Here is a tiny trained network, its code and every weight. The questions are about switching its units off for an input and a class, where a switched-off unit gives its printed mean instead of its output.

import numpy as np


def w(rows, s, z=0):
    codes = np.array(rows[::2]) - 128.0
    scale = np.full(codes.shape[1], s)
    scale[-1] = z or s
    return codes * scale


def norm(h):
    return h / np.sqrt((h * h).mean(-1, keepdims=True) + 1e-5)


def f(y):
    return y / 2 * (1 + np.tanh(0.7978845608 * (y + 0.044715 * y**3)))


def log_softmax(a):
    a = a - a.max(-1, keepdims=True)
    return a - np.log(np.exp(a).sum(-1, keepdims=True))


def net(x, mask):
    res = np.array(x, float).reshape(1, 3) / 4 @ E
    u = 0
    for l in range(2):
        y = f(norm(res) @ A[l][:, :-1].T + A[l][:, -1])
        res = res + np.where(mask[u : u + 5], y, B[l][:, -1]) @ B[l][:, :-1]
        u += 5
    return log_softmax(norm(res)[-1] @ U[:, :-1].T + U[:, -1])


A, B = {}, {}
E = w([
[241,204,59,107,148,192,74,196,153,100,233],'x0',
[77,150,193,252,164,73,78,40,72,174,113],'x1',
[176,161,158,148,77,183,44,228,94,185,141],'x2',
],0.0014)
A[0] = w([
[113,88,96,99,146,95,209,96,176,58,118,182],'L0N0',
[75,86,137,119,123,101,170,89,149,126,90,24],'L0N1',
[196,183,30,82,199,122,154,100,171,66,206,3],'L0N2',
[124,94,139,68,60,168,134,221,146,161,82,15],'L0N3',
[224,174,1,47,152,197,169,179,205,38,212,49],'L0N4',
],0.0046,0.0023)
B[0] = w([
[153,109,78,83,184,124,170,80,89,89,192,203],'L0N0',
[48,45,149,104,140,48,140,85,104,106,49,169],'L0N1',
[190,124,114,166,77,198,68,103,123,98,110,185],'L0N2',
[125,230,159,150,37,199,131,82,254,108,15,159],'L0N3',
[131,112,189,123,173,60,142,175,44,221,199,254],'L0N4',
],0.0045,0.0065)
A[1] = w([
[81,75,60,78,177,110,221,37,145,3,90,55],'L1N0',
[134,146,15,68,153,209,159,69,217,8,130,35],'L1N1',
[143,133,137,47,161,75,215,132,114,174,184,49],'L1N2',
[87,32,128,91,192,41,143,99,79,115,160,2],'L1N3',
[133,153,208,86,31,146,160,210,176,192,92,10],'L1N4',
],0.0044,0.0021)
B[1] = w([
[117,170,136,55,218,148,188,123,137,110,189,254],'L1N0',
[134,134,57,202,3,163,111,228,183,130,119,147],'L1N1',
[80,109,175,156,173,101,125,58,96,115,66,176],'L1N2',
[140,97,121,175,20,134,78,155,154,141,52,236],'L1N3',
[114,126,82,147,74,167,102,8,222,1,36,165],'L1N4',
],0.0058,0.0054)
U = w([
[235,61,26,124,108,185,154,85,44,31,185,34],'0',
[227,193,195,188,214,113,34,226,10,247,253,198],'1',
[197,242,173,182,4,236,24,84,253,59,38,202],'2',
[101,148,36,38,144,55,1,247,187,177,102,2],'3',
[25,31,204,17,238,27,223,18,77,97,51,121],'4',
[98,211,23,62,165,201,215,191,230,39,213,104],'5',
[43,19,151,241,10,33,20,194,117,215,5,80],'6',
],0.0083)

Each question gives the input, the list of numbers given to net, and the class t.
The units are the neurons (one row each of A and B). Each row of codes is followed by its name. A weight is (code - 128) times the scale printed after its matrix; where a second scale follows, it is the last column's (A, B and U).
mask holds one flag per neuron, layer by layer. A switched-off neuron (its flag False) gives its mean, the last column of its row in B, instead of its output. The means were averaged over made-up inputs and are rounded, as every weight is.
A unit's drop is (log p(t) with every unit on - log p(t) with that unit switched off) / (log p(t) with every unit on - log p(t) with every unit switched off).
The circuit of an input: a set's keep is (log p(t) with only the set's units on - log p(t) with every unit switched off) / (log p(t) with every unit on - log p(t) with every unit switched off). Starting from all 10 units, units are removed one at a time, each time the one whose removal leaves the highest keep (on an exact tie, the one counted first), for as long as the keep stays at least 0.8.
units of the circuit, in order: the units of the circuit, biggest drop first
unit that matters most: the unit with the biggest drop
top k neurons: the k neurons with the biggest drops, biggest first
k most important neurons of layer l: the k neurons of layer l with the biggest drops, biggest first
input [8,-6,1], class 1: unit that matters most : L0N4
input [-8,-6,2], class 5: top 2 neurons : (L0N4; L1N0)
input [4,4,8], class 2: 3 most important neurons of layer 0 : (L0N4; L0N0; L0N1)
input [3,-3,5], class 2: 2 most important neurons of layer 1 : (L1N4; L1N0)
input [-2,8,5], class 1: top 3 neurons : (L0N3; L0N1; L1N3)
input [-5,-6,-1], class 5: 2 most important neurons of layer 0 : (L0N4; L0N3)
input [-6,3,2], class 6: 2 most important neurons of layer 0 : (L0N3; L0N0)
input [7,6,-5], class 1: top 4 neurons : (L1N4; L1N3; L0N3; L0N0)
input [3,-5,3], class 1: top 2 neurons : (L0N4; L1N3)
input [6,3,-8], class 1: top 2 neurons : (L0N4; L0N2)
input [2,6,-3], class 6: 2 most important neurons of layer 1 : (L1N0; L1N4)
input [5,-6,8], class 2: top 4 neurons : (L0N3; L1N4; L0N0; L1N0)
input [2,4,-4], class 5: top 2 neurons : (L0N4; L1N0)
input [-7,-6,-1], class 5: top 4 neurons : (L0N4; L1N1; L1N0; L0N3)
input [-6,-4,3], class 2: units of the circuit, in order : (L0N3)
input [3,2,8], class 2: top 2 neurons : (L0N0; L0N4)
input [-8,2,3], class 6: top 3 neurons : (L0N0; L0N3; L1N3)
input [4,7,-2], class 1: 2 most important neurons of layer 1 : (L1N4; L1N3)
input [-3,-3,-8], class 5: 2 most important neurons of layer 0 : (L0N4; L0N0)
input [3,-3,8], class 2: top 2 neurons : (L0N3; L1N4)
input [-4,-6,3], class 2: unit that matters most : L0N3
input [6,5,-7], class 1: 2 most important neurons of layer 1 : (L1N4; L1N3)
input [-8,-8,-1], class 5: top 2 neurons : (L0N4; L1N1)
